Here is a tiny trained network, its code and every weight. The questions are about switching its units off for an input and a target symbol, where a switched-off unit gives its printed mean instead of its output.

import numpy as np


def w(rows, s, z=0):
    codes = np.array(rows[::2]) - 128.0
    scale = np.full(codes.shape[1], s)
    scale[-1] = z or s
    return codes * scale


def norm(h):
    return h / np.sqrt((h * h).mean(-1, keepdims=True) + 1e-5)


def f(y):
    return y / 2 * (1 + np.tanh(0.7978845608 * (y + 0.044715 * y**3)))


def softmax(a):
    e = np.exp(a - a.max(-1, keepdims=True))
    return e / e.sum(-1, keepdims=True)


def log_softmax(a):
    a = a - a.max(-1, keepdims=True)
    return a - np.log(np.exp(a).sum(-1, keepdims=True))


def net(x, mask):
    ids = ['βγδεηθλμπσψ'.index(c) for c in x.split()]
    T = len(ids)
    res = E[ids] + P[:T]
    q, k, v = (norm(res) @ M[0].T for M in (Q, K, V))
    z = softmax(np.where(np.tri(T) > 0, q @ k.T / 4**0.5, -1e9)) @ v
    res = res + np.where(mask[0], z, O[0][:, -1]) @ O[0][:, :-1]
    y = f(norm(res) @ A[0][:, :-1].T + A[0][:, -1])
    res = res + np.where(mask[1:9], y, B[0][:, -1]) @ B[0][:, :-1]
    return log_softmax(norm(res)[-1] @ U[:, :-1].T + U[:, -1])


Q, K, V, O, A, B = {}, {}, {}, {}, {}, {}
E = w([
[170,123,129,114],'β',
[133,146,150,115],'γ',
[158,137,154,108],'δ',
[86,185,147,116],'ε',
[183,119,145,101],'η',
[98,177,141,114],'θ',
[139,130,160,85],'λ',
[161,120,161,138],'μ',
[200,162,40,112],'π',
[183,176,133,219],'σ',
[35,2,34,111],'ψ',
],0.0095)
P = w([
[148,222,200,76],'0',
[107,233,186,85],'1',
[109,212,175,106],'2',
[106,194,168,110],'3',
[97,172,168,115],'4',
[104,159,160,126],'5',
[78,158,154,135],'6',
[91,152,144,128],'7',
[80,154,149,135],'8',
[93,147,165,133],'9',
[76,136,157,122],'10',
[81,143,184,116],'11',
[121,163,226,76],'12',
[107,193,253,52],'13',
],0.0026)
Q[0] = w([
[47,2,115,162],'H1',
[97,45,74,200],'H1',
[122,99,88,90],'H1',
[123,102,83,122],'H1',
],0.0095)
K[0] = w([
[202,254,158,94],'H1',
[164,198,160,80],'H1',
[125,168,167,159],'H1',
[101,196,184,138],'H1',
],0.009)
V[0] = w([
[94,75,144,15],'H1',
[14,153,144,135],'H1',
[143,237,49,148],'H1',
[138,149,255,196],'H1',
],0.0058)
O[0] = w([
[46,21,135,43,255],'H1',
[20,93,72,163,124],'H1',
[131,253,23,123,114],'H1',
[90,200,251,213,109],'H1',
],0.0051,0.0018)
A[0] = w([
[135,169,111,141,129],'N1',
[95,71,78,106,74],'N2',
[213,111,90,153,136],'N3',
[91,58,60,97,54],'N4',
[130,149,121,132,79],'N5',
[149,172,93,163,57],'N6',
[3,122,53,139,251],'N7',
[122,154,178,85,196],'N8',
],0.0072,0.0032)
B[0] = w([
[87,106,163,117,138],'N1',
[190,162,166,198,170],'N2',
[116,94,165,80,140],'N3',
[206,157,204,206,197],'N4',
[150,133,144,143,109],'N5',
[100,150,116,133,116],'N6',
[232,3,103,148,233],'N7',
[71,109,76,118,253],'N8',
],0.0056,0.0033)
U = w([
[112,136,137,160,3],'β',
[130,144,164,139,36],'γ',
[189,223,127,231,215],'δ',
[196,39,108,143,127],'ε',
[181,188,1,37,142],'η',
[171,103,181,83,137],'θ',
[64,132,60,177,82],'λ',
[73,152,70,123,88],'μ',
[117,143,233,158,99],'π',
[35,76,158,32,161],'σ',
[205,47,81,179,177],'ψ',
],0.0099,0.0065)

Each question gives the input, a string of symbols that net reads in full, and the target symbol t.
The units are the heads (4 rows each of Q, K, V and O) and the neurons (one row each of A and B). Each row of codes is followed by its name. A weight is (code - 128) times the scale printed after its matrix; where a second scale follows, it is the last column's (O, A, B and U).
mask holds one flag per unit, heads first, then neurons. A switched-off unit (its flag False) gives its mean, the last column of its rows in O or B, instead of its output. The means were averaged over made-up inputs and are rounded, as every weight is.
A unit's drop is (log p(t) with every unit on - log p(t) with that unit switched off) / (log p(t) with every unit on - log p(t) with every unit switched off).
The circuit of an input: a set's keep is (log p(t) with only the set's units on - log p(t) with every unit switched off) / (log p(t) with every unit on - log p(t) with every unit switched off). Starting from all 9 units, units are removed one at a time, each time the one whose removal leaves the highest keep (on an exact tie, the one counted first), for as long as the keep stays at least 0.8.
circuit, biggest first: the units of the circuit, biggest drop first
top k neurons: the k neurons with the biggest drops, biggest first
drop when u is switched off: that unit's drop, to one decimal
input ψ λ β λ η η ε, target ψ: circuit, biggest first : [N7]
input η ε π γ δ β λ β, target σ: circuit, biggest first : [N7 N4]
input ε σ γ λ μ β η, target π: circuit, biggest first : [H1 N7]
input π π λ μ, target η: circuit, biggest first : [H1 N4]
input γ η π β λ ψ π π σ λ σ, target ε: circuit, biggest first : [H1 N3]
input θ δ λ λ η ε π δ θ, target η: circuit, biggest first : [H1 N7]
input λ ψ π, target ψ: circuit, biggest first : [H1 N4 N7]
input ε δ η λ η π λ η π β η π η δ, target η: circuit, biggest first : [H1 N4]
input ε λ δ δ, target σ: circuit, biggest first : [N4 N8]
input η θ η θ θ λ π λ λ η, target σ: circuit, biggest first : [N7 N4]
input λ λ μ γ σ γ λ δ γ λ λ δ δ, target σ: top 4 neurons : [N4 N2 N8 N7]
input σ η π, target δ: top 2 neurons : [N8 N7]
input π σ η η δ π λ γ θ π η η, target η: top 2 neurons : [N4 N7]
input δ γ η ε θ μ μ δ ψ λ λ θ, target ε: top neuron : [N7]
input ε γ λ μ θ λ σ β, target δ: drop when N3 is switched off : 0.0
input μ μ λ, target π: drop when H1 is switched off : 2.4
input λ η λ λ θ θ π η, target η: drop when N3 is switched off : -0.2
